Below are the code and all the weights of a small trained network. Each question names an input and a target symbol and asks about switching units off, where a switched-off unit gives its printed mean instead of its output.

import numpy as np


def w(rows, s, z=0):
    codes = np.array(rows[::2]) - 128.0
    scale = np.full(codes.shape[1], s)
    scale[-1] = z or s
    return codes * scale


def f(y):
    return np.maximum(y, 0)


def softmax(a):
    e = np.exp(a - a.max(-1, keepdims=True))
    return e / e.sum(-1, keepdims=True)


def log_softmax(a):
    a = a - a.max(-1, keepdims=True)
    return a - np.log(np.exp(a).sum(-1, keepdims=True))


def net(x, mask):
    ids = ['αβεζηλπτω'.index(c) for c in x.split()]
    T = len(ids)
    res = E[ids] + P[:T]
    r = res
    for j in range(2):
        rows = slice(2 * j, 2 * j + 2)
        q, k, v = (r @ M[0][rows].T for M in (Q, K, V))
        z = softmax(np.where(np.tri(T) > 0, q @ k.T / 2**0.5, -1e9)) @ v
        o = O[0][rows]
        res = res + np.where(mask[j], z, o[:, -1]) @ o[:, :-1]
    y = f(res @ A[0][:, :-1].T + A[0][:, -1])
    res = res + np.where(mask[2:6], y, B[0][:, -1]) @ B[0][:, :-1]
    return log_softmax(res[-1] @ U[:, :-1].T + U[:, -1])


Q, K, V, O, A, B = {}, {}, {}, {}, {}, {}
E = w([
[176,92,114,71,155,113],'α',
[195,111,172,160,139,105],'β',
[196,149,1,114,159,151],'ε',
[211,163,175,216,187,198],'ζ',
[186,103,141,136,154,66],'η',
[174,90,79,142,111,242],'λ',
[159,69,59,94,117,177],'π',
[206,106,164,70,131,164],'τ',
[131,62,55,142,143,134],'ω',
],0.0095)
P = w([
[59,125,246,117,26,2],'0',
[182,75,194,182,201,147],'1',
[164,70,176,192,225,150],'2',
[172,67,178,191,231,146],'3',
[147,102,174,198,100,189],'4',
[158,89,179,183,106,172],'5',
[160,81,179,183,101,174],'6',
[158,82,194,187,135,146],'7',
[148,64,174,177,133,138],'8',
[162,64,154,178,121,177],'9',
[152,49,133,179,128,190],'10',
[144,43,112,173,117,193],'11',
],0.0058)
Q[0] = w([
[75,115,154,85,249,154],'H1',
[190,55,121,136,216,135],'H1',
[59,189,149,108,83,133],'H2',
[100,113,139,87,227,148],'H2',
],0.018)
K[0] = w([
[207,135,141,177,60,160],'H1',
[4,156,164,101,73,52],'H1',
[133,31,227,209,150,249],'H2',
[98,251,137,173,103,156],'H2',
],0.013)
V[0] = w([
[130,91,129,104,19,174],'H1',
[104,154,210,124,130,108],'H1',
[181,174,141,102,170,226],'H2',
[96,91,140,1,131,158],'H2',
],0.037)
O[0] = w([
[183,189,17,136,174,102,252],'H1',
[136,45,77,143,49,109,151],'H1',
[65,141,142,234,127,2,86],'H2',
[113,5,160,52,211,34,131],'H2',
],0.016,0.014)
A[0] = w([
[171,62,143,99,164,172,141],'N1',
[90,152,187,34,246,169,48],'N2',
[64,109,231,7,132,168,1],'N3',
[135,61,159,80,106,187,120],'N4',
],0.016,0.0058)
B[0] = w([
[73,156,181,50,40,122,254],'N1',
[141,48,113,245,144,136,220],'N2',
[35,168,10,75,157,237,156],'N3',
[188,127,163,220,200,64,217],'N4',
],0.013,0.029)
U = w([
[83,97,216,116,95,97,162],'α',
[118,96,156,143,20,177,3],'β',
[98,100,201,172,132,202,139],'ε',
[3,106,227,170,106,114,161],'ζ',
[161,105,212,153,86,140,73],'η',
[90,130,195,199,127,139,71],'λ',
[175,92,163,109,170,145,111],'π',
[105,49,184,168,135,99,184],'τ',
[121,143,195,92,66,203,206],'ω',
],0.005,0.0056)

Each question gives the input, a string of symbols that net reads in full, and the target symbol t.
The units are the heads (2 rows each of Q, K, V and O) and the neurons (one row each of A and B). Each row of codes is followed by its name. A weight is (code - 128) times the scale printed after its matrix; where a second scale follows, it is the last column's (O, A, B and U).
mask holds one flag per unit, heads first, then neurons. A switched-off unit (its flag False) gives its mean, the last column of its rows in O or B, instead of its output. The means were averaged over made-up inputs and are rounded, as every weight is.
A unit's drop is (log p(t) with every unit on - log p(t) with that unit switched off) / (log p(t) with every unit on - log p(t) with every unit switched off).
The circuit of an input: a set's keep is (log p(t) with only the set's units on - log p(t) with every unit switched off) / (log p(t) with every unit on - log p(t) with every unit switched off). Starting from all 6 units, units are removed one at a time, each time the one whose removal leaves the highest keep (on an exact tie, the one counted first), for as long as the keep stays at least 0.8.
units of the circuit, in order: the units of the circuit, biggest drop first
unit that matters most: the unit with the biggest drop
k most important neurons: the k neurons with the biggest drops, biggest first
heads that matter: for each layer, one digit per head in row order, 1 if its drop is at least 0.15 and else 0, layers parted by /
input α τ π, target ζ: unit that matters most => N1
input π λ π β π π π ε, target π: 2 most important neurons => [N1 N2]
input ε ζ ε π π π η ε β, target ε: heads that matter => 10
input β β λ, target η: units of the circuit, in order => [N4 H1 H2 N1]
input ζ τ ζ, target β: units of the circuit, in order => [H2 H1]
input ω β η π ε, target ω: units of the circuit, in order => [N2 N4]
input α ε ζ, target α: units of the circuit, in order => [N1 H2 N4]
input π η τ ε λ, target π: units of the circuit, in order => [N1 H1]
input τ π π, target α: units of the circuit, in order => [H2 N1]
input ε ζ ε ε, target ε: units of the circuit, in order => [H1 N2 H2]
input β ε ω ε ε π α η π π π τ, target β: 2 most important neurons => [N4 N2]
input ε ε π ε π ω ε λ π, target ε: units of the circuit, in order => [H1 N4 N2]
input π β τ β ε τ π ω, target π: heads that matter => 10
input ω ε η, target ω: heads that matter => 01
input ω λ β ζ β π ε ω π π, target ω: most important neuron => [N2]
input ε ω π, target ε: heads that matter => 11
input α π β ε ω, target α: 2 most important neurons => [N1 N2]
input η π τ ε π ω, target η: 2 most important neurons => [N4 N2]
input π π ζ, target τ: units of the circuit, in order => [N2 H2]
input β α ε λ π λ ε ε β π β π, target β: units of the circuit, in order => [H2 N4 H1]
input π τ ε ε λ ε τ η ε, target λ: units of the circuit, in order => [H2]
input ε λ ε ω ε τ π π ε ε, target ε: 2 most important neurons => [N1 N4]
input ζ π π α ε η ζ π ω, target ζ: 2 most important neurons => [N4 N2]
